Here is a tiny trained network, its code and every weight. The questions are about switching its units off for an input and a target symbol, where a switched-off unit gives its printed mean instead of its output.

import numpy as np


def w(rows, s, z=0):
    codes = np.array(rows[::2]) - 128.0
    scale = np.full(codes.shape[1], s)
    scale[-1] = z or s
    return codes * scale


def norm(h):
    return h / np.sqrt((h * h).mean(-1, keepdims=True) + 1e-5)


def f(y):
    return np.maximum(y, 0)


def softmax(a):
    e = np.exp(a - a.max(-1, keepdims=True))
    return e / e.sum(-1, keepdims=True)


def log_softmax(a):
    a = a - a.max(-1, keepdims=True)
    return a - np.log(np.exp(a).sum(-1, keepdims=True))


def net(x, mask):
    ids = ['ΓΔΘΣΦαβεζηλμπτψω'.index(c) for c in x.split()]
    T = len(ids)
    res = E[ids] + P[:T]
    u = 0
    for l in range(2):
        r = norm(res)
        for j in range(2):
            rows = slice(2 * j, 2 * j + 2)
            q, k, v = (r @ M[l][rows].T for M in (Q, K, V))
            z = softmax(np.where(np.tri(T) > 0, q @ k.T / 2**0.5, -1e9)) @ v
            o = O[l][rows]
            res = res + np.where(mask[u + j], z, o[:, -1]) @ o[:, :-1]
        u += 2
        y = f(norm(res) @ A[l][:, :-1].T + A[l][:, -1])
        res = res + np.where(mask[u : u + 8], y, B[l][:, -1]) @ B[l][:, :-1]
        u += 8
    return log_softmax(norm(res)[-1] @ U[:, :-1].T + U[:, -1])


Q, K, V, O, A, B = {}, {}, {}, {}, {}, {}
E = w([
[107,55,74,133,91,140,141,144,99,163,181,90],'Γ',
[141,139,48,188,123,133,166,41,59,109,149,161],'Δ',
[149,81,135,135,68,72,123,150,189,143,146,142],'Θ',
[78,164,94,175,147,139,133,108,121,113,155,154],'Σ',
[120,189,122,101,157,98,183,148,127,91,147,100],'Φ',
[200,114,131,101,106,206,202,95,126,120,96,117],'α',
[122,111,129,138,249,186,153,149,79,136,145,119],'β',
[184,167,81,91,149,165,135,173,133,189,124,117],'ε',
[83,146,160,89,51,185,152,126,118,130,142,200],'ζ',
[64,132,164,231,149,49,175,127,165,196,93,127],'η',
[87,73,154,157,101,160,61,70,106,102,100,140],'λ',
[61,99,139,122,137,101,84,211,78,195,147,164],'μ',
[115,113,186,89,145,66,115,136,158,104,122,69],'π',
[115,166,161,98,145,117,82,129,160,204,41,149],'τ',
[150,141,146,200,155,144,129,114,253,133,122,101],'ψ',
[125,118,108,136,85,101,25,77,135,116,55,149],'ω',
],0.033)
P = w([
[104,137,143,193,170,141,157,170,182,129,172,246],'0',
[94,115,116,205,155,106,148,175,171,100,142,216],'1',
[100,114,142,168,159,131,114,144,166,151,168,186],'2',
[79,109,123,181,138,130,111,165,167,153,152,159],'3',
[98,116,123,146,132,113,126,140,159,153,144,142],'4',
[103,129,113,141,129,119,131,140,157,169,147,134],'5',
[101,100,126,125,104,102,127,126,140,149,137,125],'6',
[148,173,112,81,155,149,113,112,116,173,194,82],'7',
[135,98,116,134,54,83,110,111,128,131,125,70],'8',
[125,151,113,101,125,135,119,104,107,195,154,70],'9',
[110,161,118,81,88,86,119,109,113,151,144,47],'10',
[122,174,112,79,96,107,140,92,81,201,141,42],'11',
[145,127,111,77,84,78,147,117,59,138,149,49],'12',
],0.011)
Q[0] = w([
[148,22,157,118,47,44,87,122,153,125,98,68],'L0H0',
[10,147,80,176,95,86,169,127,49,80,167,145],'L0H0',
[100,87,255,45,48,37,7,172,123,114,83,178],'L0H1',
[124,75,79,173,157,132,162,157,125,146,156,136],'L0H1',
],0.086)
K[0] = w([
[94,131,197,23,142,90,66,166,156,186,93,79],'L0H0',
[60,159,140,225,166,95,74,111,176,93,116,232],'L0H0',
[109,1,155,142,29,141,50,67,112,172,100,113],'L0H1',
[153,203,120,109,158,175,97,127,161,211,130,126],'L0H1',
],0.085)
V[0] = w([
[108,101,156,99,182,154,145,245,113,65,120,195],'L0H0',
[155,109,110,122,130,169,107,205,189,77,143,198],'L0H0',
[123,77,149,153,155,143,155,162,145,130,117,173],'L0H1',
[119,188,157,107,71,107,125,99,58,128,111,35],'L0H1',
],0.011)
O[0] = w([
[109,129,168,75,59,140,42,2,137,184,118,120,214],'L0H0',
[111,30,80,65,137,101,10,67,136,100,144,140,233],'L0H0',
[148,120,214,129,102,74,127,174,27,135,167,35,130],'L0H1',
[75,183,44,122,145,187,154,4,198,163,105,235,6],'L0H1',
],0.0025,0.0026)
A[0] = w([
[142,145,134,62,104,104,159,137,103,114,133,63,55],'L0N0',
[214,78,53,136,129,190,161,112,49,161,115,110,89],'L0N1',
[129,146,96,78,111,156,44,143,86,191,61,155,121],'L0N2',
[131,65,75,75,63,154,120,179,108,198,190,148,127],'L0N3',
[123,165,99,116,108,119,149,96,93,85,154,151,225],'L0N4',
[132,99,186,88,50,253,163,103,115,86,107,182,29],'L0N5',
[99,110,67,120,94,147,52,47,48,146,148,106,72],'L0N6',
[99,43,125,140,168,184,89,137,38,135,154,112,2],'L0N7',
],0.043,0.0032)
B[0] = w([
[132,96,120,83,141,123,195,173,145,134,118,46,254],'L0N0',
[128,144,71,133,161,213,196,97,99,118,91,67,231],'L0N1',
[146,169,122,124,145,98,110,200,89,105,39,93,204],'L0N2',
[114,122,111,162,4,89,184,169,150,150,139,126,254],'L0N3',
[139,104,147,197,124,117,172,79,80,135,145,141,244],'L0N4',
[182,92,227,77,84,194,127,150,137,121,62,118,181],'L0N5',
[60,45,68,136,122,125,162,116,167,72,148,233,253],'L0N6',
[115,127,144,115,186,151,34,163,61,183,131,65,221],'L0N7',
],0.036,0.026)
Q[1] = w([
[91,128,124,73,159,121,25,108,127,78,185,194],'L1H0',
[143,140,132,80,167,168,54,117,69,99,113,146],'L1H0',
[115,109,156,42,179,133,32,152,112,105,116,171],'L1H1',
[114,111,115,255,145,137,199,25,84,170,192,155],'L1H1',
],0.096)
K[1] = w([
[169,146,164,37,78,169,122,199,46,95,106,97],'L1H0',
[123,87,113,120,118,125,190,128,1,127,132,111],'L1H0',
[156,120,109,98,222,181,90,134,109,66,113,119],'L1H1',
[90,174,125,210,89,138,57,117,86,180,137,161],'L1H1',
],0.09)
V[1] = w([
[141,155,98,138,152,116,92,84,187,224,75,114],'L1H0',
[89,144,136,71,152,109,150,41,188,72,190,199],'L1H0',
[251,26,171,151,143,94,148,150,122,151,196,37],'L1H1',
[154,190,151,57,70,64,111,95,146,163,165,189],'L1H1',
],0.021)
O[1] = w([
[219,183,114,105,97,147,107,25,160,250,154,75,110],'L1H0',
[230,157,128,110,172,122,175,200,112,121,107,157,71],'L1H0',
[134,48,121,103,206,114,166,69,167,99,160,211,254],'L1H1',
[118,138,103,91,95,54,63,90,92,26,61,11,15],'L1H1',
],0.011,0.022)
A[1] = w([
[144,191,79,71,74,73,101,153,229,71,139,197,11],'L1N0',
[112,122,123,185,106,143,63,78,63,97,180,169,31],'L1N1',
[201,156,143,175,133,231,95,117,253,35,131,96,77],'L1N2',
[121,132,101,111,122,187,23,152,240,94,112,150,124],'L1N3',
[163,238,42,72,102,103,165,132,120,68,122,147,1],'L1N4',
[139,184,167,167,174,79,126,113,180,162,56,143,163],'L1N5',
[199,133,183,77,28,74,131,141,168,86,148,167,54],'L1N6',
[130,192,105,46,129,38,58,194,107,153,130,163,31],'L1N7',
],0.056,0.0059)
B[1] = w([
[167,74,85,88,95,104,72,90,44,80,108,36,174],'L1N0',
[156,202,85,110,113,101,148,161,161,68,127,191,253],'L1N1',
[175,175,119,118,55,135,135,43,103,226,188,97,180],'L1N2',
[218,70,85,134,157,112,78,123,198,120,147,157,163],'L1N3',
[155,74,150,196,117,180,142,185,151,90,172,58,193],'L1N4',
[107,170,128,170,141,146,88,71,195,123,100,72,168],'L1N5',
[78,155,157,110,128,140,134,90,117,1,169,116,196],'L1N6',
[87,145,147,95,127,84,151,71,104,188,59,240,175],'L1N7',
],0.047,0.02)
U = w([
[101,111,91,205,61,165,123,206,161,157,129,106,9],'Γ',
[113,86,139,200,175,154,178,48,89,124,136,151,224],'Δ',
[80,134,207,98,88,142,93,112,94,67,175,109,127],'Θ',
[145,207,57,125,190,159,172,106,112,86,135,186,69],'Σ',
[118,81,178,142,188,60,175,105,135,160,182,119,229],'Φ',
[216,146,98,73,76,171,128,59,127,193,127,141,87],'α',
[85,171,120,106,213,162,80,148,51,157,175,117,212],'β',
[220,218,100,179,119,121,143,228,137,106,130,125,255],'ε',
[146,126,203,69,70,220,162,95,125,130,99,165,36],'ζ',
[58,150,159,182,166,130,118,83,199,124,51,105,60],'η',
[204,37,112,136,138,117,65,127,116,131,108,153,72],'λ',
[62,123,110,107,58,100,120,164,90,209,139,144,182],'μ',
[110,83,158,24,174,157,90,179,254,150,155,136,128],'π',
[77,145,177,122,121,81,117,111,107,169,41,151,109],'τ',
[123,151,117,172,129,106,84,60,203,172,173,94,128],'ψ',
[118,109,68,74,125,66,88,75,81,64,92,83,55],'ω',
],0.0094,0.0032)

Each question gives the input, a string of symbols that net reads in full, and the target symbol t.
The units are the heads (2 rows each of Q, K, V and O) and the neurons (one row each of A and B). Each row of codes is followed by its name. A weight is (code - 128) times the scale printed after its matrix; where a second scale follows, it is the last column's (O, A, B and U).
mask holds one flag per unit, layer by layer, with each layer's heads first. A switched-off unit (its flag False) gives its mean, the last column of its rows in O or B, instead of its output. The means were averaged over made-up inputs and are rounded, as every weight is.
A unit's drop is (log p(t) with every unit on - log p(t) with that unit switched off) / (log p(t) with every unit on - log p(t) with every unit switched off).
most important unit: the unit with the biggest drop
k most important neurons: the k neurons with the biggest drops, biggest first
top k neurons in layer l: the k neurons of layer l with the biggest drops, biggest first
which heads matter: for each layer, one digit per head in row order, 1 if its drop is at least 0.15 and else 0, layers parted by /
drop when u is switched off: that unit's drop, to one decimal
input ψ Σ Δ ψ Φ η Σ, target Σ: top 3 neurons in layer 0	(L0N0; L0N3; L0N4)
input ε Γ ψ Φ α Φ π η, target ψ: 3 most important neurons	(L0N3; L0N7; L0N0)
input ω Φ Σ, target ε: which heads matter	00 / 01
input ω ε Σ Φ α π Σ Σ μ, target τ: which heads matter	00 / 00
input Γ Φ β Φ Φ ε π τ, target τ: most important unit	L0N2
input Σ π ε Φ ε ψ Σ Γ, target μ: 3 most important neurons	(L0N3; L0N7; L0N6)
input μ Θ π Θ π Σ Φ β ω, target λ: top 3 neurons in layer 0	(L0N6; L0N4; L0N3)
input β Φ μ, target τ: 3 most important neurons	(L1N7; L0N2; L0N7)
input Δ Φ ψ, target α: 4 most important neurons	(L0N3; L0N7; L1N2; L0N4)
input ψ Φ Φ μ ζ ζ, target Θ: 2 most important neurons	(L1N6; L0N1)
input π ε π μ ζ η ε Σ μ, target μ: 3 most important neurons	(L0N7; L0N3; L0N6)
input λ Φ Σ Σ Θ π Φ Γ π Γ Φ Φ Δ, target Σ: 3 most important neurons	(L1N1; L0N0; L0N6)
input Φ μ Σ Δ β Δ α ε Γ β ψ Φ ψ, target ψ: top 3 neurons in layer 0	(L0N3; L0N0; L0N6)
input α μ ψ, target ψ: 4 most important neurons	(L0N3; L0N6; L0N4; L0N7)
input Σ Φ τ α ε Φ Δ, target Σ: most important unit	L1N1
input η Σ Φ α π, target π: top 3 neurons in layer 0	(L0N4; L0N3; L0N1)
input Σ Σ β Σ ω π, target π: top 4 neurons in layer 0	(L0N4; L0N3; L0N1; L0N2)
input ω ψ Σ Δ ε ζ, target Θ: 2 most important neurons	(L1N6; L0N3)
input ω η Γ Σ ω π Δ ψ, target α: 4 most important neurons	(L0N3; L0N4; L0N7; L1N2)
input π Φ α Φ Δ μ Σ π Φ α, target α: top neuron in layer 1	(L1N2)
input Φ Φ Φ Φ, target Φ: top 3 neurons in layer 0	(L0N1; L0N0; L0N6)
input λ β Φ λ, target λ: 2 most important neurons	(L1N3; L0N5)
input Σ Φ Σ ω Φ Δ τ, target τ: drop when L0N1 is switched off	0.3
input Φ Σ ζ β, target β: drop when L0N7 is switched off	0.2
input ω ω β μ π ψ α α π Γ λ ε ζ, target ζ: drop when L0N5 is switched off	1.6
input Φ Δ π Σ Φ Φ Φ ε π π Γ Φ η, target η: drop when L0N1 is switched off	0.4
input μ Σ Σ ε ψ Φ μ α η μ π ω, target ω: most important unit	L0N6
